Below are the code and all the weights of a small trained network. Each question names an input and a class and asks about switching units off, where a switched-off unit gives its printed mean instead of its output.

import numpy as np


def w(rows, s, z=0):
    codes = np.array(rows[::2]) - 128.0
    scale = np.full(codes.shape[1], s)
    scale[-1] = z or s
    return codes * scale


def f(y):
    return np.maximum(y, 0)


def log_softmax(a):
    a = a - a.max(-1, keepdims=True)
    return a - np.log(np.exp(a).sum(-1, keepdims=True))


def net(x, mask):
    res = np.array(x, float).reshape(1, 3) / 4 @ E
    y = f(res @ A[0][:, :-1].T + A[0][:, -1])
    res = res + np.where(mask, y, B[0][:, -1]) @ B[0][:, :-1]
    return log_softmax(res[-1] @ U[:, :-1].T + U[:, -1])


A, B = {}, {}
E = w([
[220,114,108,74,204,96],'x0',
[89,177,51,68,96,31],'x1',
[138,206,247,122,145,105],'x2',
],0.014)
A[0] = w([
[90,201,192,130,161,117,57],'n1',
[204,120,136,56,155,136,152],'n2',
[137,187,188,98,110,129,91],'n3',
[184,116,154,151,165,230,76],'n4',
[130,253,166,103,168,149,78],'n5',
[110,197,150,127,187,117,53],'n6',
[158,53,198,167,134,180,80],'n7',
[134,135,161,111,98,118,51],'n8',
[13,143,165,207,24,141,109],'n9',
[129,189,179,107,125,122,38],'n10',
[115,177,92,84,71,50,61],'n11',
[103,174,91,72,98,72,89],'n12',
[104,63,61,157,106,137,2],'n13',
[128,117,145,193,166,130,63],'n14',
[85,47,33,80,142,194,44],'n15',
[98,174,118,86,85,73,76],'n16',
[168,123,133,61,145,132,63],'n17',
[232,102,120,77,224,65,115],'n18',
[105,176,85,47,124,50,107],'n19',
[163,187,144,155,120,116,101],'n20',
[63,118,163,163,52,100,143],'n21',
[109,139,122,79,127,106,54],'n22',
],0.013,0.0047)
B[0] = w([
[204,168,55,191,72,134,183],'n1',
[82,144,153,153,190,123,202],'n2',
[157,157,68,194,68,111,177],'n3',
[109,58,184,52,84,172,210],'n4',
[226,117,74,185,111,115,191],'n5',
[161,123,109,148,79,90,163],'n6',
[107,71,215,58,51,202,210],'n7',
[145,149,107,133,130,148,140],'n8',
[2,184,110,156,246,56,227],'n9',
[184,163,92,163,125,156,168],'n10',
[119,79,166,87,89,162,208],'n11',
[156,52,184,54,110,177,203],'n12',
[190,167,91,144,79,79,176],'n13',
[133,141,145,38,101,102,156],'n14',
[239,176,39,203,78,103,204],'n15',
[115,62,151,76,109,179,188],'n16',
[101,175,152,128,165,101,168],'n17',
[27,223,118,174,240,63,251],'n18',
[103,78,192,86,105,181,226],'n19',
[135,138,104,129,93,95,157],'n20',
[98,135,129,130,202,122,187],'n21',
[132,94,137,110,141,155,156],'n22',
],0.0097,0.02)
U = w([
[33,153,125,132,247,94,253],'0',
[113,66,195,59,80,193,64],'1',
[229,141,46,172,80,108,2],'2',
],0.013,0.0032)

Each question gives the input, the list of numbers given to net, and the class t.
The units are the neurons (one row each of A and B). Each row of codes is followed by its name. A weight is (code - 128) times the scale printed after its matrix; where a second scale follows, it is the last column's (A, B and U).
mask holds one flag per neuron, in row order. A switched-off neuron (its flag False) gives its mean, the last column of its row in B, instead of its output. The means were averaged over made-up inputs and are rounded, as every weight is.
A unit's drop is (log p(t) with every unit on - log p(t) with that unit switched off) / (log p(t) with every unit on - log p(t) with every unit switched off).
most important unit: the unit with the biggest drop
k most important neurons: the k neurons with the biggest drops, biggest first
drop when u is switched off: that unit's drop, to one decimal
input [-8,-4,-8], class 0: 2 most important neurons -> [n9, n21]
input [8,-8,-4], class 0: most important unit -> n18
input [6,8,3], class 1: 2 most important neurons -> [n19, n12]
input [-1,5,5], class 1: 2 most important neurons -> [n15, n19]
input [6,8,4], class 1: 4 most important neurons -> [n19, n12, n9, n11]
input [-7,3,8], class 2: 4 most important neurons -> [n1, n5, n18, n3]
input [-6,-6,-1], class 0: 3 most important neurons -> [n9, n12, n19]
input [-7,-7,4], class 0: 4 most important neurons -> [n9, n21, n12, n19]
input [1,4,-3], class 1: drop when n4 is switched off -> 0.0
input [1,5,7], class 2: drop when n5 is switched off -> 0.1
input [-8,-6,-1], class 0: drop when n9 is switched off -> 5.8
input [-6,-4,-6], class 0: drop when n1 is switched off -> 0.2
